Below is a small trained network, with its code and all its weights. Each question gives an input and a target symbol and asks what happens when units are switched off, that is, made to give their printed mean instead of their output.

import numpy as np


def w(rows, s, z=0):
    codes = np.array(rows[::2]) - 128.0
    scale = np.full(codes.shape[1], s)
    scale[-1] = z or s
    return codes * scale


def norm(h):
    return h / np.sqrt((h * h).mean(-1, keepdims=True) + 1e-5)


def f(y):
    return y / 2 * (1 + np.tanh(0.7978845608 * (y + 0.044715 * y**3)))


def softmax(a):
    e = np.exp(a - a.max(-1, keepdims=True))
    return e / e.sum(-1, keepdims=True)


def log_softmax(a):
    a = a - a.max(-1, keepdims=True)
    return a - np.log(np.exp(a).sum(-1, keepdims=True))


def net(x, mask):
    ids = ['αβδεζηθλστψ'.index(c) for c in x.split()]
    T = len(ids)
    res = E[ids] + P[:T]
    u = 0
    for l in range(2):
        r = norm(res)
        for j in range(2):
            rows = slice(4 * j, 4 * j + 4)
            q, k, v = (r @ M[l][rows].T for M in (Q, K, V))
            z = softmax(np.where(np.tri(T) > 0, q @ k.T / 4**0.5, -1e9)) @ v
            o = O[l][rows]
            res = res + np.where(mask[u + j], z, o[:, -1]) @ o[:, :-1]
        u += 2
        y = f(norm(res) @ A[l][:, :-1].T + A[l][:, -1])
        res = res + np.where(mask[u : u + 4], y, B[l][:, -1]) @ B[l][:, :-1]
        u += 4
    return log_softmax(norm(res)[-1] @ U[:, :-1].T + U[:, -1])


Q, K, V, O, A, B = {}, {}, {}, {}, {}, {}
E = w([
[113,178,135,97,130],'α',
[81,72,174,121,106],'β',
[126,121,178,65,120],'δ',
[89,63,156,122,115],'ε',
[68,81,193,119,106],'ζ',
[88,126,157,122,178],'η',
[110,56,196,94,136],'θ',
[98,123,200,117,156],'λ',
[143,122,120,53,138],'σ',
[103,89,95,79,80],'τ',
[8,38,100,201,206],'ψ',
],0.013)
P = w([
[184,182,113,143,135],'0',
[71,167,166,66,255],'1',
[153,60,145,47,124],'2',
[35,199,191,94,218],'3',
[181,17,73,61,90],'4',
[59,184,163,55,165],'5',
[152,47,87,103,124],'6',
[66,237,142,119,193],'7',
[144,66,96,134,92],'8',
[74,228,128,114,167],'9',
[138,94,97,156,100],'10',
[67,214,114,121,128],'11',
[143,88,107,161,112],'12',
[84,235,207,66,146],'13',
],0.01)
Q[0] = w([
[151,188,211,164,122],'L0H0',
[199,155,143,195,85],'L0H0',
[128,165,71,110,218],'L0H0',
[156,152,164,23,187],'L0H0',
[69,96,164,7,171],'L0H1',
[169,122,112,173,145],'L0H1',
[192,98,253,115,139],'L0H1',
[160,132,60,73,197],'L0H1',
],0.0062)
K[0] = w([
[254,246,60,133,146],'L0H0',
[144,128,233,124,66],'L0H0',
[172,13,43,177,130],'L0H0',
[10,132,163,70,184],'L0H0',
[129,24,29,108,93],'L0H1',
[131,116,120,128,192],'L0H1',
[161,68,143,44,140],'L0H1',
[99,195,180,21,150],'L0H1',
],0.0067)
V[0] = w([
[58,153,10,37,224],'L0H0',
[70,33,132,194,55],'L0H0',
[123,177,168,190,22],'L0H0',
[127,12,86,153,140],'L0H0',
[140,54,139,203,52],'L0H1',
[255,113,230,175,45],'L0H1',
[40,120,145,3,156],'L0H1',
[108,137,216,25,45],'L0H1',
],0.0056)
O[0] = w([
[60,107,190,166,87,239],'L0H0',
[100,57,99,59,60,90],'L0H0',
[39,123,9,189,141,59],'L0H0',
[131,3,114,96,96,108],'L0H0',
[117,139,151,207,161,83],'L0H1',
[164,179,185,145,196,58],'L0H1',
[180,68,183,196,35,254],'L0H1',
[130,158,143,216,30,210],'L0H1',
],0.0053,0.0065)
A[0] = w([
[19,223,138,173,167,231],'L0N0',
[169,214,254,88,139,248],'L0N1',
[153,120,208,219,17,121],'L0N2',
[201,51,37,159,167,113],'L0N3',
],0.005,0.0013)
B[0] = w([
[87,70,167,58,60,189],'L0N0',
[46,1,17,84,140,229],'L0N1',
[189,158,200,150,207,253],'L0N2',
[183,203,55,112,206,117],'L0N3',
],0.007,0.0052)
Q[1] = w([
[125,67,157,118,98],'L1H0',
[163,121,121,179,65],'L1H0',
[2,204,141,55,132],'L1H0',
[44,138,128,129,89],'L1H0',
[98,118,109,126,96],'L1H1',
[41,132,149,64,112],'L1H1',
[123,176,154,87,119],'L1H1',
[211,105,96,127,175],'L1H1',
],0.015)
K[1] = w([
[106,115,64,190,133],'L1H0',
[87,124,103,152,102],'L1H0',
[175,200,102,109,248],'L1H0',
[172,168,103,131,149],'L1H0',
[88,108,112,119,147],'L1H1',
[134,162,101,137,186],'L1H1',
[128,100,142,145,189],'L1H1',
[99,78,150,122,61],'L1H1',
],0.015)
V[1] = w([
[200,109,159,92,69],'L1H0',
[100,144,135,6,145],'L1H0',
[176,107,170,115,235],'L1H0',
[201,207,140,41,99],'L1H0',
[176,103,31,79,87],'L1H1',
[102,51,74,141,145],'L1H1',
[124,36,180,46,68],'L1H1',
[108,182,146,213,145],'L1H1',
],0.014)
O[1] = w([
[220,177,228,106,166,135],'L1H0',
[85,219,84,96,205,253],'L1H0',
[179,115,98,215,247,74],'L1H0',
[211,239,125,117,125,152],'L1H0',
[186,111,120,3,138,80],'L1H1',
[147,41,162,139,112,77],'L1H1',
[114,150,169,135,179,237],'L1H1',
[158,152,105,194,94,69],'L1H1',
],0.011,0.0047)
A[1] = w([
[148,241,155,91,116,254],'L1N0',
[221,78,28,107,130,97],'L1N1',
[77,115,157,1,161,93],'L1N2',
[136,113,178,115,111,183],'L1N3',
],0.0095,0.0054)
B[1] = w([
[106,53,160,159,46,254],'L1N0',
[181,139,1,57,168,141],'L1N1',
[114,221,165,189,43,191],'L1N2',
[209,104,113,200,58,178],'L1N3',
],0.009,0.0085)
U = w([
[62,184,90,81,63,114],'α',
[169,110,76,194,86,123],'β',
[144,215,127,178,153,116],'δ',
[174,101,97,91,146,253],'ε',
[125,124,113,200,105,80],'ζ',
[68,145,132,95,171,100],'η',
[140,120,146,137,202,134],'θ',
[86,150,100,169,173,142],'λ',
[118,165,168,45,173,141],'σ',
[195,110,190,64,48,117],'τ',
[76,2,101,85,83,104],'ψ',
],0.013,0.0072)

Each question gives the input, a string of symbols that net reads in full, and the target symbol t.
The units are the heads (4 rows each of Q, K, V and O) and the neurons (one row each of A and B). Each row of codes is followed by its name. A weight is (code - 128) times the scale printed after its matrix; where a second scale follows, it is the last column's (O, A, B and U).
mask holds one flag per unit, layer by layer, with each layer's heads first. A switched-off unit (its flag False) gives its mean, the last column of its rows in O or B, instead of its output. The means were averaged over made-up inputs and are rounded, as every weight is.
A unit's drop is (log p(t) with every unit on - log p(t) with that unit switched off) / (log p(t) with every unit on - log p(t) with every unit switched off).
The circuit of an input: a set's keep is (log p(t) with only the set's units on - log p(t) with every unit switched off) / (log p(t) with every unit on - log p(t) with every unit switched off). Starting from all 12 units, units are removed one at a time, each time the one whose removal leaves the highest keep (on an exact tie, the one counted first), for as long as the keep stays at least 0.8.
units of the circuit, in order: the units of the circuit, biggest drop first
unit that matters most: the unit with the biggest drop
k most important neurons: the k neurons with the biggest drops, biggest first
k most important neurons of layer l: the k neurons of layer l with the biggest drops, biggest first
which heads matter: for each layer, one digit per head in row order, 1 if its drop is at least 0.15 and else 0, layers parted by /
input τ α α σ, target τ: units of the circuit, in order	L0N0; L0N1; L1H0; L0N2
input δ α ε δ, target δ: units of the circuit, in order	L1H0; L0H0
input τ ε θ α β α ψ β, target τ: 2 most important neurons	L0N0; L0N1
input σ α α ψ σ ε ε τ, target σ: unit that matters most	L0N1
input α α η η ε α τ α ζ τ τ η ε, target τ: units of the circuit, in order	L1H0; L0N1
input τ ε σ τ δ α ψ θ, target τ: which heads matter	11 / 10
input α δ α α, target α: 2 most important neurons	L0N2; L0N1
input ψ ψ δ ε, target ψ: which heads matter	00 / 10
input α τ α τ α δ, target α: units of the circuit, in order	L0H0; L1H0; L0H1; L0N1
input α α ε α τ α σ α β θ, target α: 2 most important neurons	L0N2; L0N1
input ε ζ α τ δ τ ψ λ τ α β ψ α τ, target ε: 2 most important neurons	L0N3; L0N1
input α τ τ ψ α τ τ τ τ η, target α: 2 most important neurons of layer 0	L0N2; L0N0
input τ α ζ α σ α, target τ: units of the circuit, in order	L0N0; L0N1; L1H0; L0N2
input τ α δ ε, target τ: unit that matters most	L0N0
input ζ β τ α, target ζ: units of the circuit, in order	L0H1; L1H1; L0N2; L1H0
input σ ε α τ α ψ, target σ: which heads matter	01 / 11
input η β ε α α σ, target η: 2 most important neurons	L0N1; L0N2
input α β α ψ α α α α ψ α τ α ε ζ, target α: 3 most important neurons	L0N2; L0N1; L0N0
input λ η α τ ψ ζ ψ α α ψ λ ε, target λ: units of the circuit, in order	L0H0; L1H0; L0H1; L0N1
input ψ α δ α θ θ, target ψ: units of the circuit, in order	L1H0
input δ ψ ψ ψ, target δ: 2 most important neurons of layer 0	L0N1; L0N2
input ε α τ ψ, target ε: 3 most important neurons	L0N1; L0N3; L0N2
input τ ε σ α τ α η β σ ζ δ α λ α, target τ: 3 most important neurons	L0N0; L0N1; L0N3
input ε θ α σ ψ ε, target ε: 2 most important neurons of layer 0	L0N3; L0N1
input σ δ λ α δ τ ε α ζ ε ψ τ, target σ: 2 most important neurons of layer 0	L0N1; L0N0
input τ α ε ψ β α τ α τ ψ, target τ: 3 most important neurons of layer 0	L0N0; L0N1; L0N2
input λ δ θ α β τ α α α θ, target λ: unit that matters most	L0H0
input β τ ε α θ α α α λ τ ψ τ α α, target β: 2 most important neurons of layer 0	L0N1; L0N3
input θ α α α τ α ε α θ α τ τ, target θ: 2 most important neurons	L0N0; L0N1
input σ σ α α β α α ε, target σ: 3 most important neurons of layer 0	L0N1; L0N2; L0N0
